[-10   4  22  25   2  -1   7  -8  22   3  16  -8  21 -10  -1  -3  -5  -6
  13 -26  11] : <84>
[  0  -3   7  -8  11   7  -2   8  10  -8  -9  -3   4  -5  31 -10   0  -9
  -3  12  -4] : <84>
[  0   1   4  -8 -14  11   2  16   4 -10   3 -11 -15  12   4  -1 -17  -5
 -14   0 -23] : <88>
[-12  -1  10  -6   4 -16   3  -5 -16 -11   3  -8  28  17 -21   7   7  16
  -2  16   6] : <78>
[ -6  -9  -2  15 -21   9   1   5  28  12  11 -27 -36  -1 -10  -7 -15 -12
  -8 -14  -5] : <84>
[ -5 -11   4 -10  15  -5   4  10  37  -4  13 -31 -50   0  31 -14   4 -29
 -22  31 -26] : <84>
[  2  10  19  24  36  -8   4  22  15  -3   0 -22  31  18  25  14 -20 -10
  -4 -17  -3] : <84>
[ -9 -11 -15 -31 -15  -5  10  10 -13   7 -17 -17 -16  15  38  17 -10   8
  -2 -18  -1] : <88>
[-11 -11   4 -32 -18  -2   4   5 -24   3  18   3 -12   9  24  -5   0  12
  -7  14  -6] : <78>
[ -2  -5 -15  -7 -23  18  -9  15  39  15   8  12 -35   0   3  -7 -33   2
  -8  -8 -11] : <88>
[  5   6   3 -14   6   8   0  12  29  11  -6   6  -2   5   8  -5 -15  -2
 -11  -5  23] : <88>
[ -1  10  -5   0 -10  16 -12  11 -40 -18  31  80  46 -10 -14   0  14  24
  26  31  16] : <78>
[-19 -14 -31  43 -10  -1   1  27  29  -6  10  19 -20   3  31  11 -14 -16
  11  -6  20] : <88>
[  7   6 -17  25  -4   4   3   4  30   7 -17 -10  -5  30 -21  11 -18  -4
 -18 -23  -8] : <88>
[ -6 -10   1 -79  -2  14  -8   9 -41   3  20  48  10  11  15  -9 -11  22
 -12  41   0] : <78>
[ -1  12  28  58  10 -32   8   4  -4 -31  -4 -59   3   6  33   8  21 -17
  10  -1 -21] : <84>
[ -9   4  17   3 -12  -1 -11   2  14  22   5 -19   8 -22  44  -1 -21  -3
  22 -62  29] : <84>
[ -8   8  11   4  -8 -10   0  12 -36 -21  11  11  15   9  -2   2  19  10
   5  39   2] : <78>
[ -7   6  23   4  10  -9   4   1   9   8   4 -42  11 -10  41  -8  -3 -14
   4 -19   3] : <84>
[ -6  -1  33  28  -9  -7   5  -3  11 -18  21 -36  -7  -3  20  -5  15  -9
   7  -9 -10] : <84>
[  3   4 -14  28  -7   4   3   6  33   9  12  -6 -17   1  -8   1   0  -2
   0 -14  -6] : <88>
[ 14  15  -2   1 -14  12  -7  14  -3  -2  -8  -2 -12   7 -16  -2  -3  -3
 -10  17 -15] : <88>

[ 12 -26   8  -3  27  -5 -38 -12  12 -24  -1  10 -35   5  10  54 -25  -4
  19   9  -4] : <68>
[-54   7   6 -11  -3  26  -2  12 -13  28   8 -16  23   6 -15  34  36 -24
   0  -5 -71] : <61>
[ 11 -51  14 -26 -12  16 -10   1  -7 -10  -2  23   4  -7 -12  14  13 -41
  18  23  -4] : <61>
[ 37 -11 -13 -16  29   1 -22 -21 -16  -3   7   4   8  14   9 -11   3  10
   2   4   1] : <68>
[-23  27   2  10   9  12  38  -8  -2   8 -27   4  19  -8 -31  -2   5  -2
   6  17 -11] : <70>
[  0 -31  26 -21 -26  13  -2  20  -5  18  -2  -3  11  12  -6   2  18 -36
  13  12  -6] : <61>
[ 16 -46  39 -26 -17  24   0  27   3 -29  -7  17  24  11  12   6  35 -45
   4 -24 -34] : <61>
[  0 -87 -26  11 -46 -60 -19   6  -3  43  32  10 -66 -23   0 -30  -6  68
 -21   3  20] : <63>
[ 40 -64  13 -31 -18  -9 -39 -19   9  -7   9  -2   0  44  14  -1  11  15
  10   0  -8] : <63>
[ 20 -68  34 -22  -8  24   0 -12  22 -52  -8 -10  23  10  -2  14   3 -20
  45 -33 -14] : <64>
[  6  -9  18 -23  14  24 -11   8  23  13 -24  -3  25  12  13  38  19 -59
  12 -15  -1] : <70>
[  9 -21  36  -5  -4  16 -20   3 -14 -13 -40  -5  13  -4  -2  33 -17 -26
  -2  67  -1] : <70>
[ 31  15 -35  -1  36 -33 -17   2  -2  26 -10  -7 -53 -14  19  -1 -26  78
 -16   8  23] : <68>
[-13  19 -17  22   7   9 -16  -3   3   0  17 -14 -44  -6   8  17 -49  30
   4 -12 -20] : <64>
[ 31  -2  34 -36  -2  30 -35  16   0  -5  -5   9  -9   2   0  -2  -8 -38
   6 -13  43] : <63>
[-14 -23  14 -44   5  41  20   4   8 -26 -15   9  31   4 -21   8  26 -40
  -5 -14 -33] : <61>
[  0  33   1  27  15   5 -20 -12   4 -23   8   1  12   4 -25 -22 -14  37
  10  10 -13] : <68>
[-28 -44  -6 -43  14 -41 -14 -28 -22  11  11   9 -13  -8 -15  41  13  26
  -8  40 -30] : <64>
[-10  63  -2  -4  31  32 -12  -5   1   5  -5  -9  15   1  -9 -22   5  41
   8 -42 -30] : <63>
[ 47 -68   9 -64  -5  24 -37   6   5 -13  10  26  -2   8  16  18  29 -34
  16 -14  14] : <63>
[  -9    9  -24   12   34   -2  -33 -107   -8   13   -7    4  -17    7
    1  -16   20   38    3  -15   -4] : <63>
[ 11  33 -38  16  -5  -6 -25   1  10 -10  20  18 -31  -4  11  -4  -3  47
  16  41  19] : <64>
[ -5   9  -9  -9  21  29   9  -4 -17   4 -44  -9  13  -3 -19  -8   0  32
   8  -8  -4] : <63>
